Below is a small trained network, with its code and all its weights. Each question gives an input and a target symbol and asks what happens when units are switched off, that is, made to give their printed mean instead of their output.

import numpy as np


def w(rows, s, z=0):
    codes = np.array(rows[::2]) - 128.0
    scale = np.full(codes.shape[1], s)
    scale[-1] = z or s
    return codes * scale


def f(y):
    return np.maximum(y, 0)


def softmax(a):
    e = np.exp(a - a.max(-1, keepdims=True))
    return e / e.sum(-1, keepdims=True)


def log_softmax(a):
    a = a - a.max(-1, keepdims=True)
    return a - np.log(np.exp(a).sum(-1, keepdims=True))


def net(x, mask):
    ids = ['ΘΛΣΦαβγδεζημξπψ'.index(c) for c in x.split()]
    T = len(ids)
    res = E[ids] + P[:T]
    u = 0
    for l in range(2):
        q, k, v = (res @ M[l].T for M in (Q, K, V))
        z = softmax(np.where(np.tri(T) > 0, q @ k.T / 4**0.5, -1e9)) @ v
        res = res + np.where(mask[u], z, O[l][:, -1]) @ O[l][:, :-1]
        u += 1
        y = f(res @ A[l][:, :-1].T + A[l][:, -1])
        res = res + np.where(mask[u : u + 4], y, B[l][:, -1]) @ B[l][:, :-1]
        u += 4
    return log_softmax(res[-1] @ U[:, :-1].T + U[:, -1])


Q, K, V, O, A, B = {}, {}, {}, {}, {}, {}
E = w([
[117,140,110,92,72,121,78,137],'Θ',
[131,117,144,114,151,105,143,84],'Λ',
[125,151,101,102,77,131,91,134],'Σ',
[128,87,159,69,142,109,136,146],'Φ',
[154,128,53,101,97,157,102,72],'α',
[143,127,77,105,87,158,103,111],'β',
[61,115,171,119,156,129,125,78],'γ',
[134,154,88,106,79,148,95,121],'δ',
[1,87,155,81,182,107,118,107],'ε',
[79,104,76,76,183,99,146,117],'ζ',
[117,138,148,129,155,153,199,150],'η',
[100,145,143,146,181,195,142,162],'μ',
[92,72,123,151,129,191,136,122],'ξ',
[101,149,71,179,161,123,145,54],'π',
[152,66,152,146,180,157,119,104],'ψ',
],0.027)
P = w([
[140,133,147,47,85,129,161,162],'0',
[146,119,125,80,114,151,174,150],'1',
[154,112,105,103,155,166,180,143],'2',
[150,86,95,139,195,178,184,149],'3',
[136,66,102,161,227,182,189,141],'4',
[131,50,87,210,254,180,179,129],'5',
],0.0076)
Q[0] = w([
[153,117,201,157,128,211,133,104],'L0H1',
[127,84,174,172,248,140,228,104],'L0H1',
[125,70,164,42,216,123,153,119],'L0H1',
[150,124,221,179,96,13,69,123],'L0H1',
],0.013)
K[0] = w([
[84,99,86,174,181,95,14,102],'L0H1',
[126,72,116,174,252,123,128,159],'L0H1',
[84,103,70,146,176,155,199,121],'L0H1',
[43,141,193,24,131,108,156,137],'L0H1',
],0.012)
V[0] = w([
[149,115,22,138,141,127,123,173],'L0H1',
[139,106,156,78,160,2,148,122],'L0H1',
[248,121,184,143,122,124,114,161],'L0H1',
[68,69,109,74,150,150,55,205],'L0H1',
],0.0089)
O[0] = w([
[112,181,117,163,13,250,145,207,158],'L0H1',
[208,133,69,150,177,151,59,254,33],'L0H1',
[213,114,226,152,155,215,73,112,2],'L0H1',
[91,132,23,31,154,163,176,104,248],'L0H1',
],0.0099,0.0064)
A[0] = w([
[121,112,249,122,107,121,154,149,51],'L0N1',
[126,102,115,94,84,116,128,101,163],'L0N2',
[99,112,137,79,86,125,139,120,165],'L0N3',
[83,175,134,118,157,133,140,117,1],'L0N4',
],0.012,0.0053)
B[0] = w([
[98,151,96,108,181,144,138,147,140],'L0N1',
[45,158,254,135,150,118,81,149,215],'L0N2',
[206,187,59,194,71,139,135,59,253],'L0N3',
[251,143,134,147,101,121,166,160,194],'L0N4',
],0.01,0.015)
Q[1] = w([
[44,88,124,158,132,111,55,151],'L1H1',
[177,111,146,137,113,112,254,113],'L1H1',
[158,156,67,148,153,58,235,106],'L1H1',
[107,102,111,73,160,108,204,77],'L1H1',
],0.011)
K[1] = w([
[200,208,142,105,137,64,87,186],'L1H1',
[121,35,94,207,136,124,139,113],'L1H1',
[77,120,60,254,183,153,197,111],'L1H1',
[139,53,144,146,238,177,222,110],'L1H1',
],0.0091)
V[1] = w([
[110,139,170,72,94,140,202,171],'L1H1',
[78,138,121,105,101,115,75,86],'L1H1',
[133,59,80,105,101,181,117,80],'L1H1',
[244,181,138,151,138,115,130,148],'L1H1',
],0.011)
O[1] = w([
[255,86,56,173,49,147,176,110,240],'L1H1',
[75,100,173,4,53,93,203,137,200],'L1H1',
[161,165,175,17,119,205,138,152,254],'L1H1',
[115,160,81,140,214,79,104,13,60],'L1H1',
],0.0083,0.005)
A[1] = w([
[185,216,215,118,17,165,88,101,3],'L1N1',
[174,50,214,105,84,102,29,49,173],'L1N2',
[112,5,139,58,240,99,254,212,137],'L1N3',
[185,196,51,120,83,198,123,151,126],'L1N4',
],0.0065,0.005)
B[1] = w([
[141,80,2,97,240,52,73,206,243],'L1N1',
[115,222,162,228,150,187,170,242,143],'L1N2',
[26,51,79,177,102,144,61,35,178],'L1N3',
[108,121,248,135,132,60,30,46,250],'L1N4',
],0.0069,0.016)
U = w([
[153,179,131,143,149,129,167,89,96],'Θ',
[133,133,177,150,206,57,138,183,138],'Λ',
[140,59,170,68,112,153,214,132,176],'Σ',
[74,154,177,209,116,112,173,197,186],'Φ',
[66,196,139,103,212,219,165,160,162],'α',
[177,40,126,136,179,102,101,154,104],'β',
[110,66,179,149,157,92,129,134,103],'γ',
[214,72,54,196,164,127,166,235,181],'δ',
[123,102,152,142,165,110,142,151,97],'ε',
[88,115,51,121,186,151,189,121,2],'ζ',
[135,70,161,150,145,112,134,148,108],'η',
[111,199,101,157,57,159,2,193,189],'μ',
[126,94,138,144,149,128,140,155,83],'ξ',
[130,72,162,150,159,105,128,153,119],'π',
[89,39,223,141,155,70,114,98,64],'ψ',
],0.0062,0.0076)

Each question gives the input, a string of symbols that net reads in full, and the target symbol t.
The units are the heads (4 rows each of Q, K, V and O) and the neurons (one row each of A and B). Each row of codes is followed by its name. A weight is (code - 128) times the scale printed after its matrix; where a second scale follows, it is the last column's (O, A, B and U).
mask holds one flag per unit, layer by layer, with each layer's heads first. A switched-off unit (its flag False) gives its mean, the last column of its rows in O or B, instead of its output. The means were averaged over made-up inputs and are rounded, as every weight is.
A unit's drop is (log p(t) with every unit on - log p(t) with that unit switched off) / (log p(t) with every unit on - log p(t) with every unit switched off).
The circuit of an input: a set's keep is (log p(t) with only the set's units on - log p(t) with every unit switched off) / (log p(t) with every unit on - log p(t) with every unit switched off). Starting from all 10 units, units are removed one at a time, each time the one whose removal leaves the highest keep (on an exact tie, the one counted first), for as long as the keep stays at least 0.8.
circuit, biggest first: the units of the circuit, biggest drop first
most important unit: the unit with the biggest drop
top k neurons: the k neurons with the biggest drops, biggest first
k most important neurons of layer l: the k neurons of layer l with the biggest drops, biggest first
input ε ξ ε γ ψ ζ, target α: circuit, biggest first => L1H1, L0N2
input Λ ε β ε μ ζ, target Θ: top neuron => L0N4
input ψ γ ε Λ Λ, target ζ: 2 most important neurons of layer 1 => L1N4, L1N3
input ζ α μ μ ψ Λ, target α: circuit, biggest first => L1H1, L1N4, L0N4
input β α ξ Θ Φ, target Σ: circuit, biggest first => L1H1, L0H1
input ε γ Θ ψ μ, target α: circuit, biggest first => L0H1, L1H1, L0N2
input Φ Λ Λ μ ε Λ, target Θ: circuit, biggest first => L1H1, L0N2, L1N1
input Θ α η ε Λ, target δ: top 4 neurons => L0N2, L0N1, L0N3, L0N4
input ε ξ ψ Λ ε, target α: circuit, biggest first => L1H1, L1N4
input ξ ψ Φ, target α: top 3 neurons => L0N4, L0N2, L1N4
input ψ ε ε, target α: circuit, biggest first => L1H1, L0H1, L0N2
input Φ Λ γ, target ψ: top 3 neurons => L1N3, L0N3, L1N1
input δ μ η ψ η γ, target α: 2 most important neurons of layer 0 => L0N2, L0N4
input δ η η Λ, target δ: top 3 neurons => L0N2, L0N3, L1N4
input Θ ε δ η, target δ: most important unit => L1H1
input μ ψ γ Φ ψ ξ, target α: top 2 neurons => L0N2, L1N4
input ε ζ η η π ε, target Φ: 2 most important neurons of layer 0 => L0N3, L0N4
input μ β μ γ μ, target Θ: top 4 neurons => L0N4, L0N2, L1N1, L1N4
input β μ ε, target Θ: top 2 neurons => L0N4, L0N3
input Θ Λ Λ μ γ, target Θ: top 2 neurons => L0N4, L0N2
input π Λ ε ξ μ η, target Σ: most important unit => L0N4
input ξ Φ π μ, target Φ: top 2 neurons => L1N1, L0N3
input ξ π η, target Φ: top 2 neurons => L1N1, L0N3
input ε Θ γ Λ Σ Θ, target Σ: top 2 neurons => L0N4, L0N2
input Λ β ζ, target μ: top 2 neurons => L1N4, L1N1
input Λ μ μ μ ξ, target Σ: circuit, biggest first => L0H1, L1H1
input η γ ε Λ η, target δ: top 3 neurons => L0N3, L0N2, L1N4
input ξ γ Θ μ γ, target Θ: most important unit => L0N2
